Below are the code and all the weights of a small trained network. Each question names an input and a class and asks about switching units off, where a switched-off unit gives its printed mean instead of its output.

import numpy as np


def w(rows, s, z=0):
    codes = np.array(rows[::2]) - 128.0
    scale = np.full(codes.shape[1], s)
    scale[-1] = z or s
    return codes * scale


def f(y):
    return np.maximum(y, 0)


def log_softmax(a):
    a = a - a.max(-1, keepdims=True)
    return a - np.log(np.exp(a).sum(-1, keepdims=True))


def net(x, mask):
    res = np.array(x, float).reshape(1, 3) / 4 @ E
    y = f(res @ A[0][:, :-1].T + A[0][:, -1])
    res = res + np.where(mask, y, B[0][:, -1]) @ B[0][:, :-1]
    return log_softmax(res[-1] @ U[:, :-1].T + U[:, -1])


A, B = {}, {}
E = w([
[94,132,16,34],'x0',
[120,186,185,22],'x1',
[245,223,40,103],'x2',
],0.011)
A[0] = w([
[116,96,95,171,63],'neuron 1',
[100,83,52,161,102],'neuron 2',
[114,60,53,69,77],'neuron 3',
[89,159,146,81,99],'neuron 4',
[201,131,130,85,76],'neuron 5',
[151,202,105,123,85],'neuron 6',
[62,84,155,131,98],'neuron 7',
[77,146,165,146,61],'neuron 8',
[162,139,95,130,69],'neuron 9',
[82,60,139,122,109],'neuron 10',
[93,86,69,46,127],'neuron 11',
[124,195,170,180,2],'neuron 12',
[154,94,128,115,83],'neuron 13',
[165,224,71,164,115],'neuron 14',
[119,152,148,29,88],'neuron 15',
[115,195,156,39,137],'neuron 16',
[86,107,69,176,70],'neuron 17',
[248,167,146,144,68],'neuron 18',
[155,191,86,117,99],'neuron 19',
[189,121,121,128,68],'neuron 20',
[199,158,139,135,78],'neuron 21',
[131,75,172,119,81],'neuron 22',
[64,87,117,120,96],'neuron 23',
[184,84,74,212,104],'neuron 24',
[203,13,57,177,127],'neuron 25',
[147,115,68,97,97],'neuron 26',
[248,72,230,142,71],'neuron 27',
[70,133,138,144,86],'neuron 28',
[114,154,161,196,106],'neuron 29',
[111,123,137,119,89],'neuron 30',
[75,58,184,87,110],'neuron 31',
[158,53,161,110,91],'neuron 32',
[143,179,239,85,144],'neuron 33',
[115,85,66,161,165],'neuron 34',
[82,127,161,129,62],'neuron 35',
[119,104,88,67,88],'neuron 36',
[117,64,135,136,95],'neuron 37',
],0.012,0.0051)
B[0] = w([
[119,108,153,118,172],'neuron 1',
[133,129,177,115,201],'neuron 2',
[254,77,123,238,209],'neuron 3',
[133,131,162,108,178],'neuron 4',
[119,108,119,112,186],'neuron 5',
[101,104,121,106,200],'neuron 6',
[118,131,84,65,211],'neuron 7',
[113,77,112,127,164],'neuron 8',
[65,124,92,109,169],'neuron 9',
[104,101,72,97,207],'neuron 10',
[225,77,139,248,231],'neuron 11',
[163,87,107,166,158],'neuron 12',
[119,146,124,138,128],'neuron 13',
[96,70,132,79,244],'neuron 14',
[115,122,186,122,215],'neuron 15',
[125,105,195,113,237],'neuron 16',
[117,102,177,115,185],'neuron 17',
[90,73,85,91,230],'neuron 18',
[114,70,119,85,213],'neuron 19',
[87,70,74,96,164],'neuron 20',
[131,97,90,89,190],'neuron 21',
[138,132,90,85,171],'neuron 22',
[95,96,81,99,195],'neuron 23',
[102,100,195,99,229],'neuron 24',
[89,95,213,91,241],'neuron 25',
[137,123,101,141,191],'neuron 26',
[223,62,70,244,215],'neuron 27',
[125,111,97,116,167],'neuron 28',
[161,113,134,160,186],'neuron 29',
[129,100,129,113,140],'neuron 30',
[116,77,87,102,229],'neuron 31',
[135,124,102,125,160],'neuron 32',
[124,106,187,149,219],'neuron 33',
[118,176,202,127,207],'neuron 34',
[89,86,92,120,166],'neuron 35',
[157,97,129,189,190],'neuron 36',
[135,133,116,66,179],'neuron 37',
],0.0077,0.011)
U = w([
[105,108,57,88,99],'0',
[194,113,125,214,115],'1',
[113,133,249,119,98],'2',
[122,144,150,141,254],'3',
[124,212,128,172,98],'4',
[98,210,135,128,100],'5',
],0.015,0.014)

Each question gives the input, the list of numbers given to net, and the class t.
The units are the neurons (one row each of A and B). Each row of codes is followed by its name. A weight is (code - 128) times the scale printed after its matrix; where a second scale follows, it is the last column's (A, B and U).
mask holds one flag per neuron, in row order. A switched-off neuron (its flag False) gives its mean, the last column of its row in B, instead of its output. The means were averaged over made-up inputs and are rounded, as every weight is.
A unit's drop is (log p(t) with every unit on - log p(t) with that unit switched off) / (log p(t) with every unit on - log p(t) with every unit switched off).
The circuit of an input: a set's keep is (log p(t) with only the set's units on - log p(t) with every unit switched off) / (log p(t) with every unit on - log p(t) with every unit switched off). Starting from the 12 units with the biggest drops (on a tie, the unit counted first), units are removed one at a time, each time the one whose removal leaves the highest keep (on an exact tie, the one counted first), for as long as the keep stays at least 0.8.
circuit, biggest first: the units of the circuit, biggest drop first
k most important neurons: the k neurons with the biggest drops, biggest first
drop of u: that unit's drop, to one decimal
input [-5,4,2], class 1: circuit, biggest first : [neuron 27]
input [6,-7,-6], class 2: 2 most important neurons : [neuron 34; neuron 25]
input [6,-8,-3], class 2: circuit, biggest first : [neuron 25; neuron 34]
input [6,3,-4], class 1: circuit, biggest first : [neuron 11; neuron 3]
input [0,-4,-4], class 0: 3 most important neurons : [neuron 16; neuron 10; neuron 33]
input [-6,0,6], class 0: 2 most important neurons : [neuron 18; neuron 11]
input [-1,-4,4], class 0: 2 most important neurons : [neuron 16; neuron 33]
input [8,2,-5], class 1: 2 most important neurons : [neuron 11; neuron 3]
input [-6,-8,1], class 2: 2 most important neurons : [neuron 25; neuron 24]
input [-8,-1,-6], class 1: drop of neuron 27 : 0.6
input [-4,-7,5], class 2: drop of neuron 25 : 0.2
input [-2,-4,2], class 2: drop of neuron 25 : 0.1
